Below are the code and all the weights of a small trained network. Each question names an input and a target symbol and asks about switching units off, where a switched-off unit gives its printed mean instead of its output.

import numpy as np


def w(rows, s, z=0):
    codes = np.array(rows[::2]) - 128.0
    scale = np.full(codes.shape[1], s)
    scale[-1] = z or s
    return codes * scale


def f(y):
    return y / 2 * (1 + np.tanh(0.7978845608 * (y + 0.044715 * y**3)))


def softmax(a):
    e = np.exp(a - a.max(-1, keepdims=True))
    return e / e.sum(-1, keepdims=True)


def log_softmax(a):
    a = a - a.max(-1, keepdims=True)
    return a - np.log(np.exp(a).sum(-1, keepdims=True))


def net(x, mask):
    ids = ['αβγδζηθτφ'.index(c) for c in x.split()]
    T = len(ids)
    res = E[ids] + P[:T]
    u = 0
    for l in range(2):
        q, k, v = (res @ M[l].T for M in (Q, K, V))
        z = softmax(np.where(np.tri(T) > 0, q @ k.T / 4**0.5, -1e9)) @ v
        res = res + np.where(mask[u], z, O[l][:, -1]) @ O[l][:, :-1]
        u += 1
        y = f(res @ A[l][:, :-1].T + A[l][:, -1])
        res = res + np.where(mask[u : u + 4], y, B[l][:, -1]) @ B[l][:, :-1]
        u += 4
    return log_softmax(res[-1] @ U[:, :-1].T + U[:, -1])


Q, K, V, O, A, B = {}, {}, {}, {}, {}, {}
E = w([
[183,109,205,167,118,164,161,30],'α',
[113,62,158,78,143,142,103,86],'β',
[51,100,88,143,167,112,88,102],'γ',
[122,140,86,112,100,120,249,95],'δ',
[162,182,135,223,201,92,104,132],'ζ',
[110,173,197,96,88,123,148,196],'η',
[99,28,24,189,61,164,120,135],'θ',
[44,223,193,175,45,170,49,81],'τ',
[148,132,14,124,171,203,142,203],'φ',
],0.014)
P = w([
[156,167,129,75,154,167,130,89],'0',
[114,93,76,175,88,22,148,158],'1',
[89,166,153,87,159,204,139,117],'2',
[65,126,82,194,87,67,166,179],'3',
[41,189,173,111,171,254,166,128],'4',
[32,181,54,211,98,79,194,186],'5',
[68,182,206,112,205,225,167,161],'6',
],0.0096)
Q[0] = w([
[127,164,129,50,171,195,179,145],'L0H0',
[13,170,85,215,101,136,183,167],'L0H0',
[164,159,124,115,247,126,119,183],'L0H0',
[126,150,127,144,180,177,134,127],'L0H0',
],0.013)
K[0] = w([
[117,85,183,30,191,96,196,182],'L0H0',
[7,129,123,193,108,181,163,183],'L0H0',
[174,90,118,145,232,100,111,149],'L0H0',
[118,165,175,163,244,154,179,137],'L0H0',
],0.011)
V[0] = w([
[162,175,197,75,214,81,144,152],'L0H0',
[74,166,183,122,73,166,105,136],'L0H0',
[135,127,62,78,2,186,145,90],'L0H0',
[137,157,168,235,158,153,51,207],'L0H0',
],0.006)
O[0] = w([
[25,155,173,72,2,208,86,94,4],'L0H0',
[131,175,144,69,80,70,44,230,193],'L0H0',
[239,120,254,163,229,99,171,225,217],'L0H0',
[211,175,23,94,31,144,86,136,143],'L0H0',
],0.0073,0.0036)
A[0] = w([
[136,141,120,243,101,139,132,183,253],'L0N0',
[144,36,80,57,198,255,82,147,110],'L0N1',
[150,120,17,153,128,110,206,144,159],'L0N2',
[136,105,85,189,57,101,140,159,96],'L0N3',
],0.0076,0.004)
B[0] = w([
[15,108,70,141,78,107,146,122,251],'L0N0',
[99,72,168,112,253,171,11,121,179],'L0N1',
[117,131,200,139,125,167,58,180,254],'L0N2',
[159,49,183,112,123,63,169,123,170],'L0N3',
],0.0074,0.0088)
Q[1] = w([
[151,98,143,113,128,161,24,111],'L1H0',
[74,115,30,145,146,107,144,179],'L1H0',
[216,90,107,102,126,96,112,100],'L1H0',
[254,164,131,45,163,194,167,57],'L1H0',
],0.0082)
K[1] = w([
[139,65,142,92,135,117,66,106],'L1H0',
[69,97,2,134,152,142,174,179],'L1H0',
[207,126,85,123,180,62,97,131],'L1H0',
[182,102,198,110,127,101,174,43],'L1H0',
],0.0082)
V[1] = w([
[51,96,96,185,41,181,80,96],'L1H0',
[160,137,118,147,196,200,137,126],'L1H0',
[231,113,61,141,147,124,83,158],'L1H0',
[82,113,148,212,91,111,142,1],'L1H0',
],0.0056)
O[1] = w([
[182,110,255,135,76,112,119,37,232],'L1H0',
[48,89,221,172,122,192,84,124,188],'L1H0',
[139,190,99,182,14,154,115,181,75],'L1H0',
[249,101,100,174,143,104,136,53,1],'L1H0',
],0.0078,0.0031)
A[1] = w([
[133,111,102,55,112,83,204,102,213],'L1N0',
[71,139,153,74,156,191,102,123,3],'L1N1',
[194,94,27,197,140,54,214,160,59],'L1N2',
[184,88,255,59,135,211,186,172,172],'L1N3',
],0.0064,0.0033)
B[1] = w([
[130,98,14,91,146,157,208,99,162],'L1N0',
[209,87,31,115,181,86,108,86,235],'L1N1',
[136,245,160,108,189,128,118,110,209],'L1N2',
[254,94,104,134,61,97,131,184,254],'L1N3',
],0.0089,0.0066)
U = w([
[116,93,30,132,110,131,206,117,200],'α',
[200,165,64,115,71,50,112,197,43],'β',
[174,176,42,169,142,165,96,169,15],'γ',
[143,66,146,105,133,36,79,115,3],'δ',
[93,50,130,195,48,120,122,175,179],'ζ',
[210,125,147,197,77,134,130,118,159],'η',
[129,176,71,175,92,196,140,91,235],'θ',
[44,148,138,101,209,118,115,72,175],'τ',
[159,254,232,130,188,135,79,166,127],'φ',
],0.006,0.0029)

Each question gives the input, a string of symbols that net reads in full, and the target symbol t.
The units are the heads (4 rows each of Q, K, V and O) and the neurons (one row each of A and B). Each row of codes is followed by its name. A weight is (code - 128) times the scale printed after its matrix; where a second scale follows, it is the last column's (O, A, B and U).
mask holds one flag per unit, layer by layer, with each layer's heads first. A switched-off unit (its flag False) gives its mean, the last column of its rows in O or B, instead of its output. The means were averaged over made-up inputs and are rounded, as every weight is.
A unit's drop is (log p(t) with every unit on - log p(t) with that unit switched off) / (log p(t) with every unit on - log p(t) with every unit switched off).
The circuit of an input: a set's keep is (log p(t) with only the set's units on - log p(t) with every unit switched off) / (log p(t) with every unit on - log p(t) with every unit switched off). Starting from all 10 units, units are removed one at a time, each time the one whose removal leaves the highest keep (on an exact tie, the one counted first), for as long as the keep stays at least 0.8.
circuit, biggest first: the units of the circuit, biggest drop first
k most important neurons: the k neurons with the biggest drops, biggest first
k most important neurons of layer l: the k neurons of layer l with the biggest drops, biggest first
input φ γ θ γ τ α, target β: most important neuron of layer 0 : (L0N1)
input θ α φ β, target ζ: circuit, biggest first : (L1H0; L0N1)
input φ η γ γ φ α, target ζ: circuit, biggest first : (L1H0; L1N2; L0N0)
input φ η ζ η, target α: 3 most important neurons : (L0N2; L1N0; L0N1)
input θ θ θ γ φ η, target ζ: 2 most important neurons : (L0N3; L1N2)
input β δ γ δ, target τ: 2 most important neurons : (L0N0; L1N2)
input γ δ τ γ, target β: circuit, biggest first : (L0H0; L1H0)
input α η η α, target α: circuit, biggest first : (L1H0; L0N2; L1N0; L0N1)
input δ η δ θ η η η, target β: circuit, biggest first : (L1N3; L0H0; L1N1)
input η ζ θ δ, target φ: 2 most important neurons of layer 0 : (L0N3; L0N2)
input δ φ θ τ φ α, target ζ: 2 most important neurons : (L0N3; L1N2)
input τ γ τ θ φ γ δ, target α: 4 most important neurons : (L0N2; L0N1; L1N0; L1N2)
input φ φ τ β θ δ, target φ: circuit, biggest first : (L0H0; L1N2)
input δ β φ β τ γ, target β: circuit, biggest first : (L0H0)
input φ η φ φ φ τ, target ζ: 2 most important neurons of layer 1 : (L1N2; L1N1)
input γ β φ φ φ γ, target ζ: 3 most important neurons : (L1N2; L0N2; L0N1)
input ζ φ θ τ φ δ, target ζ: 2 most important neurons of layer 0 : (L0N2; L0N3)
input γ φ φ ζ τ δ, target β: 2 most important neurons : (L0N1; L0N0)
input η τ γ τ δ β, target β: 2 most important neurons : (L0N0; L0N1)
input τ β η δ φ γ, target ζ: 3 most important neurons of layer 1 : (L1N2; L1N1; L1N0)
input φ η τ ζ θ τ, target β: 3 most important neurons of layer 0 : (L0N0; L0N1; L0N2)
input η η φ α θ γ β, target δ: most important neuron : (L1N3)
input ζ δ τ φ δ ζ, target ζ: 3 most important neurons of layer 0 : (L0N2; L0N3; L0N0)
